Below is a small trained network, with its code and all its weights. Each question gives an input and a target symbol and asks what happens when units are switched off, that is, made to give their printed mean instead of their output.

import numpy as np


def w(rows, s, z=0):
    codes = np.array(rows[::2]) - 128.0
    scale = np.full(codes.shape[1], s)
    scale[-1] = z or s
    return codes * scale


def f(y):
    return np.maximum(y, 0)


def softmax(a):
    e = np.exp(a - a.max(-1, keepdims=True))
    return e / e.sum(-1, keepdims=True)


def log_softmax(a):
    a = a - a.max(-1, keepdims=True)
    return a - np.log(np.exp(a).sum(-1, keepdims=True))


def net(x, mask):
    ids = ['αβδεζηλμπφψ'.index(c) for c in x.split()]
    T = len(ids)
    res = E[ids] + P[:T]
    q, k, v = (res @ M[0].T for M in (Q, K, V))
    z = softmax(np.where(np.tri(T) > 0, q @ k.T / 3**0.5, -1e9)) @ v
    res = res + np.where(mask[0], z, O[0][:, -1]) @ O[0][:, :-1]
    y = f(res @ A[0][:, :-1].T + A[0][:, -1])
    res = res + np.where(mask[1:9], y, B[0][:, -1]) @ B[0][:, :-1]
    return log_softmax(res[-1] @ U[:, :-1].T + U[:, -1])


Q, K, V, O, A, B = {}, {}, {}, {}, {}, {}
E = w([
[147,89,194,94,126,65,49,162,168,144,119],'α',
[166,119,160,81,60,68,28,155,188,181,89],'β',
[143,177,117,78,224,176,150,131,188,174,242],'δ',
[205,69,173,42,156,107,29,253,130,124,99],'ε',
[99,152,92,155,132,149,196,44,130,138,194],'ζ',
[215,132,68,213,40,75,78,162,107,97,79],'η',
[64,124,95,170,137,99,190,42,131,145,137],'λ',
[197,215,143,157,93,163,118,219,71,54,178],'μ',
[55,51,178,85,66,59,146,59,96,85,46],'π',
[125,189,76,218,101,167,189,38,106,128,177],'φ',
[84,57,244,110,123,191,191,120,146,44,122],'ψ',
],0.0056)
P = w([
[72,214,253,201,167,64,18,122,214,162,169],'0',
[216,109,110,81,130,87,96,131,174,132,171],'1',
[249,69,70,89,129,91,131,130,163,106,163],'2',
[196,83,99,88,103,121,138,142,121,94,134],'3',
[128,93,165,102,65,158,147,164,69,83,78],'4',
[143,84,154,80,67,177,150,166,54,81,56],'5',
[152,64,145,69,58,190,152,163,35,73,41],'6',
],0.0043)
Q[0] = w([
[6,210,88,205,219,157,203,34,158,229,187],'h0',
[84,88,254,101,36,190,104,191,16,71,15],'h0',
[239,38,177,37,61,93,38,231,111,38,68],'h0',
],0.008)
K[0] = w([
[173,155,125,105,181,44,35,150,245,245,171],'h0',
[203,31,17,36,91,206,221,136,35,104,99],'h0',
[93,110,120,161,62,204,207,112,2,19,78],'h0',
],0.0057)
V[0] = w([
[176,246,26,236,44,102,113,121,61,143,153],'h0',
[177,216,143,97,230,247,116,246,117,121,243],'h0',
[91,137,149,179,121,216,223,2,179,72,210],'h0',
],0.0047)
O[0] = w([
[238,123,231,139,207,69,176,123,17,229,76,45],'h0',
[130,24,191,213,80,254,174,66,207,195,56,180],'h0',
[84,90,139,207,76,103,171,227,98,160,237,2],'h0',
],0.0063,0.0022)
A[0] = w([
[220,91,211,145,177,124,174,98,62,241,96,238],'n0',
[166,177,115,67,185,31,91,162,56,89,109,158],'n1',
[170,66,143,129,98,168,87,155,145,96,38,74],'n2',
[73,79,108,148,131,228,227,6,191,146,122,151],'n3',
[130,47,129,173,15,145,101,224,173,102,162,204],'n4',
[89,211,52,104,132,99,145,163,105,40,254,251],'n5',
[149,167,155,86,145,2,77,211,84,123,138,142],'n6',
[129,152,75,64,144,161,62,79,187,76,59,145],'n7',
],0.0051,0.0027)
B[0] = w([
[202,98,176,187,202,141,225,123,16,233,50,214],'n0',
[124,165,46,75,191,70,93,185,72,146,83,208],'n1',
[205,44,192,170,84,128,92,105,145,108,88,215],'n2',
[37,201,13,108,209,188,81,171,186,202,69,199],'n3',
[93,27,95,197,57,210,167,222,177,108,202,246],'n4',
[127,118,183,150,27,39,218,100,39,2,253,203],'n5',
[44,200,36,85,202,109,139,196,96,165,123,203],'n6',
[152,158,158,52,104,87,75,41,172,68,101,255],'n7',
],0.0052,0.0038)
U = w([
[171,88,188,88,61,130,59,46,186,58,98,59],'α',
[145,146,74,87,154,133,132,148,111,120,157,185],'β',
[55,93,56,174,153,189,98,214,181,232,121,166],'δ',
[62,255,60,73,173,159,97,58,190,157,93,169],'ε',
[122,114,171,156,76,95,146,86,139,176,175,145],'ζ',
[127,94,148,99,180,130,195,163,82,181,148,107],'η',
[84,156,191,167,146,80,134,88,123,116,188,205],'λ',
[160,172,69,119,222,100,117,129,83,179,35,96],'μ',
[92,177,98,69,111,69,143,130,66,51,173,2],'π',
[204,80,238,220,101,161,198,78,73,158,90,149],'φ',
[103,80,86,203,31,158,162,194,159,40,195,142],'ψ',
],0.0055,0.0014)

Each question gives the input, a string of symbols that net reads in full, and the target symbol t.
The units are the heads (3 rows each of Q, K, V and O) and the neurons (one row each of A and B). Each row of codes is followed by its name. A weight is (code - 128) times the scale printed after its matrix; where a second scale follows, it is the last column's (O, A, B and U).
mask holds one flag per unit, heads first, then neurons. A switched-off unit (its flag False) gives its mean, the last column of its rows in O or B, instead of its output. The means were averaged over made-up inputs and are rounded, as every weight is.
A unit's drop is (log p(t) with every unit on - log p(t) with that unit switched off) / (log p(t) with every unit on - log p(t) with every unit switched off).
The circuit of an input: a set's keep is (log p(t) with only the set's units on - log p(t) with every unit switched off) / (log p(t) with every unit on - log p(t) with every unit switched off). Starting from all 9 units, units are removed one at a time, each time the one whose removal leaves the highest keep (on an exact tie, the one counted first), for as long as the keep stays at least 0.8.
units of the circuit, in order: the units of the circuit, biggest drop first
top k neurons: the k neurons with the biggest drops, biggest first
drop when u is switched off: that unit's drop, to one decimal
input ε ε μ δ ψ η, target ψ: units of the circuit, in order -> h0; n4; n5
input φ ε ε β ζ, target ε: units of the circuit, in order -> n3; h0; n4
input δ μ β, target φ: units of the circuit, in order -> h0; n0
input λ ε ε π π δ η, target π: units of the circuit, in order -> h0; n5; n1
input ε β λ, target ε: units of the circuit, in order -> h0; n3; n4
input δ δ ε ε, target α: units of the circuit, in order -> h0; n7; n2
input ε ε ψ π β, target π: top neuron -> n5
input φ ε η μ φ λ π, target π: units of the circuit, in order -> h0; n5; n1
input μ β δ ε φ π ψ, target ψ: top 2 neurons -> n4; n5
input δ β δ ζ, target δ: top 3 neurons -> n3; n7; n5
input μ ε ε ε δ, target ε: top 3 neurons -> n3; n4; n5
input μ ε η, target φ: top 2 neurons -> n0; n3
input φ β λ ε δ ε, target α: drop when n3 is switched off -> 0.1
input ε μ ε δ λ π ε, target π: top neuron -> n5
input η η β, target μ: drop when n1 is switched off -> 0.1
input μ δ μ ψ ε, target ψ: drop when h0 is switched off -> 0.9
